Here is a tiny trained network, its code and every weight. The questions are about switching its units off for an input and a class, where a switched-off unit gives its printed mean instead of its output.

import numpy as np


def w(rows, s, z=0):
    codes = np.array(rows[::2]) - 128.0
    scale = np.full(codes.shape[1], s)
    scale[-1] = z or s
    return codes * scale


def norm(h):
    return h / np.sqrt((h * h).mean(-1, keepdims=True) + 1e-5)


def f(y):
    return y / 2 * (1 + np.tanh(0.7978845608 * (y + 0.044715 * y**3)))


def log_softmax(a):
    a = a - a.max(-1, keepdims=True)
    return a - np.log(np.exp(a).sum(-1, keepdims=True))


def net(x, mask):
    res = np.array(x, float).reshape(1, 2) / 4 @ E
    u = 0
    for l in range(2):
        y = f(norm(res) @ A[l][:, :-1].T + A[l][:, -1])
        res = res + np.where(mask[u : u + 8], y, B[l][:, -1]) @ B[l][:, :-1]
        u += 8
    return log_softmax(norm(res)[-1] @ U[:, :-1].T + U[:, -1])


A, B = {}, {}
E = w([
[18,57,117,208],'x0',
[108,28,2,2],'x1',
],0.0041)
A[0] = w([
[53,253,71,102,163],'0.n1',
[78,38,216,116,115],'0.n2',
[126,233,180,186,251],'0.n3',
[115,75,188,203,208],'0.n4',
[81,112,141,87,101],'0.n5',
[181,164,37,87,94],'0.n6',
[101,167,66,206,31],'0.n7',
[215,134,179,75,29],'0.n8',
],0.0059,0.0011)
B[0] = w([
[101,96,115,85,134],'0.n1',
[137,116,88,140,152],'0.n2',
[108,56,133,94,253],'0.n3',
[110,77,110,85,199],'0.n4',
[121,184,38,101,130],'0.n5',
[111,3,167,205,160],'0.n6',
[221,82,95,121,138],'0.n7',
[127,58,66,135,158],'0.n8',
],0.0052,0.004)
A[1] = w([
[255,132,101,163,46],'1.n1',
[59,98,92,160,190],'1.n2',
[173,72,148,134,123],'1.n3',
[143,137,219,133,128],'1.n4',
[234,162,104,107,31],'1.n5',
[153,182,203,227,253],'1.n6',
[98,99,115,100,178],'1.n7',
[195,111,171,64,137],'1.n8',
],0.0098,0.0013)
B[1] = w([
[59,46,177,145,161],'1.n1',
[145,98,210,149,240],'1.n2',
[162,194,122,69,191],'1.n3',
[184,127,111,121,213],'1.n4',
[13,61,195,196,161],'1.n5',
[110,142,6,47,254],'1.n6',
[145,254,105,144,194],'1.n7',
[104,147,149,221,208],'1.n8',
],0.0072,0.0047)
U = w([
[126,140,6,45,197],'0',
[47,60,165,206,157],'1',
[222,213,178,129,4],'2',
],0.016,0.0029)

Each question gives the input, the list of numbers given to net, and the class t.
The units are the neurons (one row each of A and B). Each row of codes is followed by its name. A weight is (code - 128) times the scale printed after its matrix; where a second scale follows, it is the last column's (A, B and U).
mask holds one flag per neuron, layer by layer. A switched-off neuron (its flag False) gives its mean, the last column of its row in B, instead of its output. The means were averaged over made-up inputs and are rounded, as every weight is.
A unit's drop is (log p(t) with every unit on - log p(t) with that unit switched off) / (log p(t) with every unit on - log p(t) with every unit switched off).
unit that matters most: the unit with the biggest drop
top k neurons: the k neurons with the biggest drops, biggest first
top k neurons in layer l: the k neurons of layer l with the biggest drops, biggest first
drop of u: that unit's drop, to one decimal
input [0,-2], class 2: unit that matters most	0.n3
input [-2,1], class 2: top 2 neurons	(0.n6, 1.n6)
input [-2,0], class 2: top 2 neurons	(1.n6, 1.n3)
input [-7,6], class 1: top 4 neurons	(1.n5, 0.n3, 1.n6, 0.n4)
input [-7,-8], class 0: top 2 neurons in layer 1	(1.n6, 1.n2)
input [-4,0], class 1: top 3 neurons	(1.n1, 0.n4, 0.n3)
input [5,-5], class 0: top 2 neurons in layer 1	(1.n6, 1.n8)
input [3,3], class 2: top 3 neurons in layer 0	(0.n3, 0.n8, 0.n4)
input [1,3], class 2: top 2 neurons	(1.n6, 1.n2)
input [3,0], class 2: top 2 neurons	(1.n6, 1.n5)
input [-1,1], class 2: top 2 neurons	(1.n6, 0.n6)
input [0,3], class 2: top 3 neurons	(1.n6, 0.n6, 1.n2)
input [-6,4], class 1: top 2 neurons	(0.n3, 1.n6)
input [6,-8], class 0: drop of 1.n6	1.1
input [1,-8], class 0: drop of 1.n6	0.7
input [-8,5], class 1: drop of 0.n8	0.0
input [-2,3], class 2: top 2 neurons	(0.n6, 1.n6)
